-3.104; 0.419; 0.379; 7.209; 0.307
0.441; -3.095; 1.061; -5.230; 1.928
-2.931; -4.316; 3.831; -1.044; 4.275
-2.142; 0.853; 0.117; 4.526; -0.349
-1.740; -3.872; 2.512; -2.252; 2.882
-1.347; -3.897; 2.292; -2.868; 2.845
3.252; 4.540; -6.223; 0.070; -6.365
-3.168; -2.656; 3.063; 1.214; 3.046
-3.860; -4.265; 4.446; 0.554; 4.372
0.966; -2.722; 1.020; -5.469; 1.385
-1.147; -3.467; 2.176; -3.155; 2.509
-2.136; -3.758; 3.219; -1.561; 3.251
|
3.251; -1.561; 3.219; -3.758; -2.136
2.509; -3.155; 2.176; -3.467; -1.147
1.385; -5.469; 1.020; -2.722; 0.966
4.372; 0.554; 4.446; -4.265; -3.860
3.046; 1.214; 3.063; -2.656; -3.168
-6.365; 0.070; -6.223; 4.540; 3.252
2.845; -2.868; 2.292; -3.897; -1.347
2.882; -2.252; 2.512; -3.872; -1.740
-0.349; 4.526; 0.117; 0.853; -2.142
4.275; -1.044; 3.831; -4.316; -2.931
1.928; -5.230; 1.061; -3.095; 0.441
0.307; 7.209; 0.379; 0.419; -3.104

-1.009; 0.907; -0.784; -4.368; 2.208; 1.806
-3.959; -0.354; -0.171; 2.662; -0.369; -0.448
0.354; 1.587; 2.129; -5.545; -3.411; -0.873
-0.845; -1.543; -0.762; 5.641; -2.130; -3.258
|
-3.258; -2.130; 5.641; -0.762; -1.543; -0.845
-0.873; -3.411; -5.545; 2.129; 1.587; 0.354
-0.448; -0.369; 2.662; -0.171; -0.354; -3.959
1.806; 2.208; -4.368; -0.784; 0.907; -1.009

-3.744; -2.780; -0.936; 0.418
-1.745; -1.736; -1.542; -0.590
3.368; 0.720; -4.526; -3.682
-0.293; 2.137; 3.529; 4.727
3.044; 0.262; -4.917; -3.961
1.650; 0.985; -0.756; -0.590
4.720; 2.413; -3.343; -2.752
1.210; 2.564; 2.582; 3.391
-0.236; -1.105; -2.522; -1.614
-3.298; 0.643; 4.184; 5.985
2.942; 0.545; -4.101; -3.341
-1.439; -0.716; 0.244; 0.735
|
0.735; 0.244; -0.716; -1.439
-3.341; -4.101; 0.545; 2.942
5.985; 4.184; 0.643; -3.298
-1.614; -2.522; -1.105; -0.236
3.391; 2.582; 2.564; 1.210
-2.752; -3.343; 2.413; 4.720
-0.590; -0.756; 0.985; 1.650
-3.961; -4.917; 0.262; 3.044
4.727; 3.529; 2.137; -0.293
-3.682; -4.526; 0.720; 3.368
-0.590; -1.542; -1.736; -1.745
0.418; -0.936; -2.780; -3.744

-2.223; 0.298; -1.324; -1.039; 4.282; -1.996; -4.131; 0.215; -1.003; -1.540; -0.005
-2.824; 0.512; -2.226; -1.962; 4.681; -1.303; -2.109; -0.665; -2.112; -2.735; 0.514
1.887; -0.192; 1.371; 1.004; -4.667; 2.166; 3.793; 0.102; 0.942; 2.148; 0.033
-1.925; 5.747; -2.474; -2.710; -0.164; 2.096; 1.272; -4.003; -2.882; -2.119; 5.613
1.887; 0.110; 0.966; 1.120; -4.864; 2.151; 4.003; -0.470; 0.757; 1.935; 0.065
1.028; 0.913; 0.610; 0.367; -3.531; 2.339; 3.196; -1.209; 0.309; 0.847; 0.470
-2.395; 5.664; -2.929; -3.217; 0.383; 0.999; 0.946; -4.361; -3.182; -2.394; 5.811
|
5.811; -2.394; -3.182; -4.361; 0.946; 0.999; 0.383; -3.217; -2.929; 5.664; -2.395
0.470; 0.847; 0.309; -1.209; 3.196; 2.339; -3.531; 0.367; 0.610; 0.913; 1.028
0.065; 1.935; 0.757; -0.470; 4.003; 2.151; -4.864; 1.120; 0.966; 0.110; 1.887
5.613; -2.119; -2.882; -4.003; 1.272; 2.096; -0.164; -2.710; -2.474; 5.747; -1.925
0.033; 2.148; 0.942; 0.102; 3.793; 2.166; -4.667; 1.004; 1.371; -0.192; 1.887
0.514; -2.735; -2.112; -0.665; -2.109; -1.303; 4.681; -1.962; -2.226; 0.512; -2.824
-0.005; -1.540; -1.003; 0.215; -4.131; -1.996; 4.282; -1.039; -1.324; 0.298; -2.223

1.345; 0.506; 0.114; 0.009
0.000; 0.087; 0.428; 1.312
0.296; 6.329; 0.911; 0.065
-0.024; 0.344; 0.467; 1.396
0.013; 1.045; 3.398; 0.414
0.407; 7.017; 0.711; 0.058
0.003; 0.405; 1.281; 1.234
0.036; 1.142; 3.369; 0.354
0.053; 3.206; 1.480; 0.073
1.131; 0.384; 0.147; 0.009
1.252; 3.021; 0.317; 0.047
|
0.047; 0.317; 3.021; 1.252
0.009; 0.147; 0.384; 1.131
0.073; 1.480; 3.206; 0.053
0.354; 3.369; 1.142; 0.036
1.234; 1.281; 0.405; 0.003
0.058; 0.711; 7.017; 0.407
0.414; 3.398; 1.045; 0.013
1.396; 0.467; 0.344; -0.024
0.065; 0.911; 6.329; 0.296
1.312; 0.428; 0.087; 0.000
0.009; 0.114; 0.506; 1.345

-1.844; 2.034; -1.555
1.414; -0.487; 0.098
1.365; -0.539; 0.804
4.886; -3.427; 5.351
-2.318; 2.577; -2.504
-1.565; 1.913; -1.151
3.947; -2.691; 4.291
-2.070; 2.125; -1.874
-2.202; 2.195; -2.075
1.205; -0.429; -0.020
1.047; -0.411; 1.713
0.688; 0.025; 1.738
|
1.738; 0.025; 0.688
1.713; -0.411; 1.047
-0.020; -0.429; 1.205
-2.075; 2.195; -2.202
-1.874; 2.125; -2.070
4.291; -2.691; 3.947
-1.151; 1.913; -1.565
-2.504; 2.577; -2.318
5.351; -3.427; 4.886
0.804; -0.539; 1.365
0.098; -0.487; 1.414
-1.555; 2.034; -1.844
